Here is a tiny trained network, its code and every weight. The questions are about switching its units off for an input and a class, where a switched-off unit gives its printed mean instead of its output.

import numpy as np


def w(rows, s, z=0):
    codes = np.array(rows[::2]) - 128.0
    scale = np.full(codes.shape[1], s)
    scale[-1] = z or s
    return codes * scale


def f(y):
    return y / 2 * (1 + np.tanh(0.7978845608 * (y + 0.044715 * y**3)))


def log_softmax(a):
    a = a - a.max(-1, keepdims=True)
    return a - np.log(np.exp(a).sum(-1, keepdims=True))


def net(x, mask):
    res = np.array(x, float).reshape(1, 5) / 4 @ E
    y = f(res @ A[0][:, :-1].T + A[0][:, -1])
    res = res + np.where(mask, y, B[0][:, -1]) @ B[0][:, :-1]
    return log_softmax(res[-1] @ U[:, :-1].T + U[:, -1])


A, B = {}, {}
E = w([
[114,131,201,138,112,132,118,66,157],'x0',
[134,130,126,136,140,122,130,120,129],'x1',
[76,118,145,148,130,113,205,146,120],'x2',
[111,131,135,96,133,129,117,126,123],'x3',
[145,7,103,85,136,109,149,88,104],'x4',
],0.013)
A[0] = w([
[156,103,254,142,84,124,129,51,149,14],'neuron 0',
[75,138,144,121,149,65,205,169,171,41],'neuron 1',
[161,19,158,117,106,120,131,88,64,56],'neuron 2',
[156,135,60,117,140,86,128,189,86,3],'neuron 3',
[239,123,125,151,138,123,60,104,133,16],'neuron 4',
[148,76,129,75,129,75,152,126,161,28],'neuron 5',
[51,87,158,192,129,79,231,147,127,12],'neuron 6',
],0.0086,0.0048)
B[0] = w([
[158,87,160,63,149,88,190,225,130,213],'neuron 0',
[153,129,150,68,134,185,67,93,185,170],'neuron 1',
[112,185,195,210,135,166,114,117,175,254],'neuron 2',
[165,138,251,81,115,93,189,197,163,175],'neuron 3',
[102,101,64,67,108,115,66,135,155,174],'neuron 4',
[136,170,159,197,149,210,139,142,189,172],'neuron 5',
[155,73,63,88,96,153,69,115,184,212],'neuron 6',
],0.012,0.0069)
U = w([
[163,119,163,91,133,99,159,197,117,44],'0',
[123,98,91,91,110,143,48,115,144,43],'1',
[123,183,153,195,142,161,104,137,136,44],'2',
[127,119,124,136,131,101,128,113,101,254],'3',
[136,121,121,131,120,123,130,109,91,242],'4',
[91,108,96,169,126,86,144,49,6,119],'5',
],0.016,0.014)

Each question gives the input, the list of numbers given to net, and the class t.
The units are the neurons (one row each of A and B). Each row of codes is followed by its name. A weight is (code - 128) times the scale printed after its matrix; where a second scale follows, it is the last column's (A, B and U).
mask holds one flag per neuron, in row order. A switched-off neuron (its flag False) gives its mean, the last column of its row in B, instead of its output. The means were averaged over made-up inputs and are rounded, as every weight is.
A unit's drop is (log p(t) with every unit on - log p(t) with that unit switched off) / (log p(t) with every unit on - log p(t) with every unit switched off).
The circuit of an input: a set's keep is (log p(t) with only the set's units on - log p(t) with every unit switched off) / (log p(t) with every unit on - log p(t) with every unit switched off). Starting from all 7 units, units are removed one at a time, each time the one whose removal leaves the highest keep (on an exact tie, the one counted first), for as long as the keep stays at least 0.8.
units of the circuit, in order: the units of the circuit, biggest drop first
most important unit: the unit with the biggest drop
top k neurons: the k neurons with the biggest drops, biggest first
drop of u: that unit's drop, to one decimal
input [-3,-3,6,-1,1], class 1: top 2 neurons => neuron 6; neuron 1
input [-6,8,6,-4,-5], class 4: top 2 neurons => neuron 0; neuron 2
input [-6,-5,-2,5,8], class 2: units of the circuit, in order => neuron 2; neuron 5
input [-8,-4,0,-3,7], class 0: most important unit => neuron 3
input [-4,3,6,-2,6], class 1: top 2 neurons => neuron 6; neuron 1
input [5,8,6,-1,-6], class 4: units of the circuit, in order => neuron 2; neuron 6
input [5,-1,8,0,1], class 1: top 2 neurons => neuron 6; neuron 1
input [1,6,-8,8,-8], class 1: top 2 neurons => neuron 4; neuron 2
input [-3,5,7,-2,-3], class 1: units of the circuit, in order => neuron 6; neuron 1
input [2,-5,-6,-4,-2], class 1: top 4 neurons => neuron 4; neuron 2; neuron 3; neuron 0
input [-6,7,7,-1,6], class 1: top 3 neurons => neuron 6; neuron 1; neuron 0
input [-7,-4,-3,-3,8], class 2: units of the circuit, in order => neuron 2; neuron 5
input [4,5,-8,4,-6], class 1: top 2 neurons => neuron 4; neuron 2
input [7,0,-2,-4,-2], class 0: top neuron => neuron 0
input [8,5,5,-6,8], class 0: top 2 neurons => neuron 0; neuron 6
input [-5,-4,3,-8,-5], class 3: top 2 neurons => neuron 2; neuron 0
input [4,-1,2,-5,5], class 2: top 3 neurons => neuron 2; neuron 5; neuron 4
input [6,-5,6,3,-3], class 0: drop of neuron 6 => -0.2
input [-8,8,-3,-7,6], class 0: drop of neuron 3 => 2.1
input [1,-5,-1,-4,6], class 2: drop of neuron 2 => 0.5
input [-7,7,-3,0,-1], class 0: units of the circuit, in order => neuron 3
